data =
[[101 118 145 127]
 [121 153 115  99]]
Rows and columns are counted from 0.
row 0 col 0 -> 101
row 0 col 2 -> 145

W = [141 155 108 133 112 114 130]
W[0] -> 141
W[5] -> 114
W[1] -> 155
W[6] -> 130

grid =
array([[122, 121, 104, 138, 133, 123, 112, 141],
       [133, 131, 100, 138, 132, 125, 125, 136],
       [122, 124, 114, 138, 138, 135, 127, 136],
       [129, 120, 119, 143, 123, 125, 131, 125],
       [135, 129, 115, 137, 119, 127, 147, 128],
       [119, 129, 136, 143, 118, 122, 137, 125]])
grid[0][0]	122
grid[3]	[129, 120, 119, 143, 123, 125, 131, 125]
grid[1][2]	100
grid[5][0]	119
grid[1]	[133, 131, 100, 138, 132, 125, 125, 136]
grid[4][6]	147
grid[4]	[135, 129, 115, 137, 119, 127, 147, 128]
grid[0]	[122, 121, 104, 138, 133, 123, 112, 141]
grid[0][1]	121
grid[:, 2]	[104, 100, 114, 119, 115, 136]
grid[3][1]	120
grid[3][3]	143
grid[:, 6]	[112, 125, 127, 131, 147, 137]
grid[2][4]	138
grid[3][4]	123
grid[0][2]	104
grid[3][5]	125
grid[3][6]	131
grid[:, 0]	[122, 133, 122, 129, 135, 119]
grid[4][5]	127
grid[5]	[119, 129, 136, 143, 118, 122, 137, 125]

m =
[[129 130 116 125 131 126 125]
 [126 133 124 121 132 132 126]
 [119 132 117 119 130 121 132]
 [128 126 116 130 125 132 133]
 [144 131 119 122 137 131 130]
 [123 125 127 135 123 132 125]
 [142 126 158 137 133 125 146]
 [129 129 125 135 128 101 128]
 [128 132 112 125 122 143 116]
 [138 126 134 124 124 129 127]
 [139 131 121 115 132 147 123]
 [139 131 116 131 125 108 130]
 [105 130 142 131 123 126 114]
 [131 127 120 133 139 131 125]
 [133 126 140 140 140 132 120]]
m[0,0]	129
m[11,5]	108
m[3,3]	130
m[14,4]	140
m[3,0]	128
m[4]	[144, 131, 119, 122, 137, 131, 130]
m[5,5]	132
m[:, 6]	[125, 126, 132, 133, 130, 125, 146, 128, 116, 127, 123, 130, 114, 125, 120]
m[0,1]	130
m[7,5]	101
m[:, 3]	[125, 121, 119, 130, 122, 135, 137, 135, 125, 124, 115, 131, 131, 133, 140]
m[6,3]	137
m[11,2]	116
m[6]	[142, 126, 158, 137, 133, 125, 146]
m[11,4]	125
m[1,4]	132
m[:, 2]	[116, 124, 117, 116, 119, 127, 158, 125, 112, 134, 121, 116, 142, 120, 140]
m[5,3]	135
m[8,5]	143
m[:, 4]	[131, 132, 130, 125, 137, 123, 133, 128, 122, 124, 132, 125, 123, 139, 140]
m[12,0]	105
m[13,6]	125
m[10,2]	121
m[1,1]	133
m[9,1]	126
m[8,2]	112
m[12,5]	126
m[10,0]	139
m[9,4]	124
m[12]	[105, 130, 142, 131, 123, 126, 114]
m[9]	[138, 126, 134, 124, 124, 129, 127]
m[2,4]	130
m[10,5]	147
m[3]	[128, 126, 116, 130, 125, 132, 133]
m[2,2]	117

B =
[[128 142 128 124 125 133]
 [139 131 129 120 117 134]
 [141 142 127 112 112 134]
 [123 146 127 127 101 143]
 [135 135 130 121 120 135]
 [136 129 133 116 125 132]
 [133 132 130 117 123 132]
 [135 138 128 126 105 152]
 [138 132 134 120 122 134]
 [135 134 131 123 126 134]]
Indices start at 0.
row 0 col 0 = 128
row 5 col 0 = 136
row 8 col 2 = 134
row 1 col 0 = 139
row 7 col 1 = 138
row 5 col 5 = 132
row 8 col 4 = 122
row 3 col 5 = 143
row 0 col 2 = 128
row 2 col 1 = 142
row 7 col 2 = 128
row 8 col 1 = 132
row 8 col 5 = 134
row 9 col 1 = 134
row 2 col 3 = 112
row 4 col 1 = 135
row 1 col 2 = 129
row 2 col 2 = 127
row 1 col 5 = 134
row 1 col 3 = 120
row 1 col 1 = 131

x =
[[130 128 128 128 128 128 128 128 128 128 128 128 128 128 127]
 [130 127 128 130 122 123 125 130 126 129 129 123 134 130 122]
 [130 127 127 128 129 129 128 127 128 127 126 128 126 128 126]
 [129 129 128 125 133 131 129 129 130 129 128 127 129 122 131]
 [130 131 123 129 129 127 124 128 126 127 124 123 128 133 123]
 [130 130 131 126 129 128 127 128 125 124 129 133 126 131 120]
 [130 131 133 125 129 127 126 128 124 123 132 135 127 132 118]
 [130 128 128 128 128 128 128 128 128 128 128 128 128 128 127]
 [130 127 127 127 129 129 128 127 128 127 125 128 125 128 126]
 [130 129 131 124 130 129 128 128 130 127 128 125 132 124 133]
 [129 130 131 133 125 131 133 122 138 130 129 130 126 132 150]
 [130 131 123 129 130 128 125 127 127 126 124 124 127 133 124]]
Rows and columns are counted from 0.
row 0 col 0	130
row 6 col 13	132
row 1 col 2	128
row 11 col 8	127
row 5 col 14	120
row 4 col 10	124
row 4 col 3	129
row 8 col 11	128
row 6 col 9	123
row 0 col 5	128
row 3 col 11	127
row 0 col 9	128
row 6 col 4	129
row 4 col 1	131
row 3 col 8	130
row 10 col 6	133
row 10 col 14	150
row 9 col 6	128
row 11 col 5	128
row 9 col 0	130
row 11 col 2	123
row 10 col 10	129
row 1 col 5	123
row 6 col 10	132
row 2 col 6	128
row 2 col 12	126
row 4 col 2	123
row 4 col 14	123
row 11 col 6	125
row 11 col 12	127
row 6 col 1	131
row 2 col 9	127
row 1 col 1	127
row 4 col 6	124
row 1 col 14	122
row 6 col 6	126

M =
array([125, 148, 136, 136, 158, 132, 112, 112, 147, 132, 151, 154, 143,
       150, 138, 130])
M[0] -> 125
M[3] -> 136
M[8] -> 147
M[12] -> 143
M[6] -> 112
M[5] -> 132

arr =
[[139 124 116 139 103 126 127 115 119 113 137 141 105 138 125 146]
 [138 152 127 122 124 119 130 124 132 127 134 151 138 120 135 130]
 [131 134 111 120 134 111 130 132 125 114 122 139 131 146 118 111]
 [148 143 129 153 121 120 121 105 121 136 125 131 121 123 130 140]
 [148 123 135 129 135 116 119 117 122 138 137 129 104 119 121 129]
 [133 153 116 154 114 142 118 118 131 134 134 129 123 147 125 143]
 [140 146 125 116 117 142 132 132 131 113 128 144 135 110 135 146]
 [128 131 134 115 133 138 128 135 130 131 138 132 120 105 130 128]]
arr[-8][-16] => 139
arr[7] => [128, 131, 134, 115, 133, 138, 128, 135, 130, 131, 138, 132, 120, 105, 130, 128]
arr[-3][15] => 143
arr[-8][10] => 137
arr[-6] => [131, 134, 111, 120, 134, 111, 130, 132, 125, 114, 122, 139, 131, 146, 118, 111]
arr[5][-9] => 118
arr[6][10] => 128
arr[5][2] => 116
arr[3][6] => 121
arr[4][4] => 135
arr[6][5] => 142
arr[-6][-9] => 132
arr[-2][15] => 146
arr[-7][9] => 127
arr[-3][8] => 131
arr[-4][-3] => 119
arr[7][0] => 128
arr[4] => [148, 123, 135, 129, 135, 116, 119, 117, 122, 138, 137, 129, 104, 119, 121, 129]
arr[7][-12] => 133
arr[:, -11] => [126, 119, 111, 120, 116, 142, 142, 138]
arr[-1][-2] => 130
arr[-2][6] => 132
arr[-6][-16] => 131
arr[7][-7] => 131
arr[:, 15] => [146, 130, 111, 140, 129, 143, 146, 128]
arr[-7][6] => 130
arr[:, 7] => [115, 124, 132, 105, 117, 118, 132, 135]
arr[-3] => [133, 153, 116, 154, 114, 142, 118, 118, 131, 134, 134, 129, 123, 147, 125, 143]
arr[1][-5] => 151
arr[-4][-15] => 123
arr[4][-5] => 129
arr[-6][-7] => 114
arr[-6][12] => 131

a =
[[133 112 114 142 116 133 118 136]
 [136 114 114 147 123 143 104 128]
 [133 115 115 141 118 135 116 134]
 [138 135 150 125 141 116 109 122]
 [138 132 122 135 113 150 104 134]
 [136 140 124 130 113 153 107 132]
 [127 127 130 121 116 115 141 140]
 [129 100 120 150 152 123 115 112]]
a[0][0]	133
a[5][0]	136
a[0][5]	133
a[3][0]	138
a[2][7]	134
a[2]	[133, 115, 115, 141, 118, 135, 116, 134]
a[0][6]	118
a[:, 1]	[112, 114, 115, 135, 132, 140, 127, 100]
a[4][2]	122
a[6]	[127, 127, 130, 121, 116, 115, 141, 140]
a[:, 5]	[133, 143, 135, 116, 150, 153, 115, 123]
a[6][4]	116
a[4][0]	138
a[4][6]	104
a[0][3]	142
a[7][3]	150
a[7][6]	115
a[2][1]	115
a[3]	[138, 135, 150, 125, 141, 116, 109, 122]
a[5][3]	130
a[3][7]	122
